[[153 135 102 148 113 103 118 147 113 130 114 126 113 131 148 120]
 [139 127 129 133 134 110 124 139 132 136 124 124 128 145 127 119]
 [132 122 129 128 151 138 135 134 115 138 150 142 144 118 118 148]
 [135 138 134 124 131 131 113 131 127 123 116 108 128 130 139 120]
 [103 113 136 115 132 156 140 119 135 109 145 138 124 136 120 127]
 [116 143 131 113 110 157 151 126 124 142 130 137 116 130 124 126]
 [129 106 126 130 129 133 137 121 146 123 117 117 119 139  99 138]]
Rows and columns are numbered from 1.
The entry in the bottom-right corner is 138
Report the entry at row 2, column 1.
A: 139
The bottom entry of the column that holds the largest entry -> 133
Report the entry in row 3 and column 2.
A: 122
The entry at row 1, column 2 is 135
Report the entry directly above the largest entry.
A: 156
The entry in row 2 and column 2 -> 127
The entry in row 1 and column 3 is 102
Report the top-left entry.
A: 153
The entry in the top-right corner is 120
The bottom-left entry -> 129
Report the entry directly above the smallest entry.
A: 124
The entry just left of the smallest entry -> 139
The entry just left of the largest entry: 110
The smallest entry -> 99
Report the entry in row 3 and column 1.
A: 132
Report the maximum.
A: 157
The entry directly above 109 -> 123
The entry directly below 143 is 106
Report the entry in row 2 and column 3.
A: 129
Report the entry just right of the largest entry.
A: 151

arr = [111, 118, 120, 145, 109, 143, 123, 115, 108, 118, 150, 128, 115]
The first entry is 111
Which number is the 2nd-last entry? 128
The minimum is 108
Which number is the entry just left of 143? 109
Which number is the last entry? 115
Which number is the third entry from the right? 150

Questions about the array below. Rows and columns are numbered from 1.
1) The entry in the bottom-right corner?
2) The entry in row 1 and column 1?
3) The entry in row 1 and column 3?
4) The entry in row 1 and column 2?
5) The top entry of the column that holds the smallest entry?
6) The top-right entry?
7) The entry at row 3, column 1?
8) The entry in row 2 and column 1?
[[143 137 131 129 142 145 141 148 117 141 124 122]
 [151 137 139 137 133 145 141 140 125 133 132 122]
 [143 137 131 128 141 145 133 147 125 133 124 130]]
1) 130
2) 143
3) 131
4) 137
5) 117
6) 122
7) 143
8) 151

a = array([152, 141, 153, 157, 151, 136, 127, 100, 116, 112, 105, 136])
Which number is the entry just right of 153?
Answer: 157
Which number is the minimum?
Answer: 100
The entry just left of the largest entry: 153
The entry just right of 151 -> 136

x =
[[137 121 144 134 106 120 106 139 123 136 149]
 [114 119 126 114 112 135 135 145 132 125 148]
 [131 109 148 116 106 111 123 114 140 131 136]
 [138 116 149 126 148 113 131 129 133 130 147]
 [108 150 106 138 124 139 136 107 120 121 131]
 [120 135 126 129 150 136 136 107 112 133 142]
 [141 119 150 146 137 151 137 119 115 135 120]
 [146 136 148 137 140 147 123 105 126 149 129]
 [150 143 119 115 119 116 126 107 139 138 112]
 [126 109 134 108 134 142 126 137 133 129 110]
 [138 109 148 114 136 107 144 150 108 133 127]
 [118 109 128 148 125 138 143 109 105 108 122]
 [129 150 130 144 133 110 128 137 131 148 117]
 [133 108 140 130 107 112 125 114 118 116 119]
 [148 144 146 128 134 126 134 124 117 115 105]
 [123 107 116 126 126 143 122 144 112 134 135]]
Indices start at 1.
The entry in the bottom-right corner: 135
The entry in row 1 and column 2: 121
Which number is the bottom-left entry? 123
The entry at row 1, column 1 is 137
The entry in row 3 and column 1 is 131
Which number is the entry in row 1 and column 3? 144
Which number is the entry in row 2 and column 2? 119
The entry just right of the largest entry: 137
Which number is the entry directly below the largest entry? 147
The maximum -> 151
The entry directly above the largest entry: 136
The entry in row 3 and column 3 -> 148
Which number is the entry in the top-right corner? 149
The entry just left of 145 is 135
The entry at row 2, column 3: 126
Which number is the entry in row 2 and column 1? 114
The entry just left of the largest entry: 137
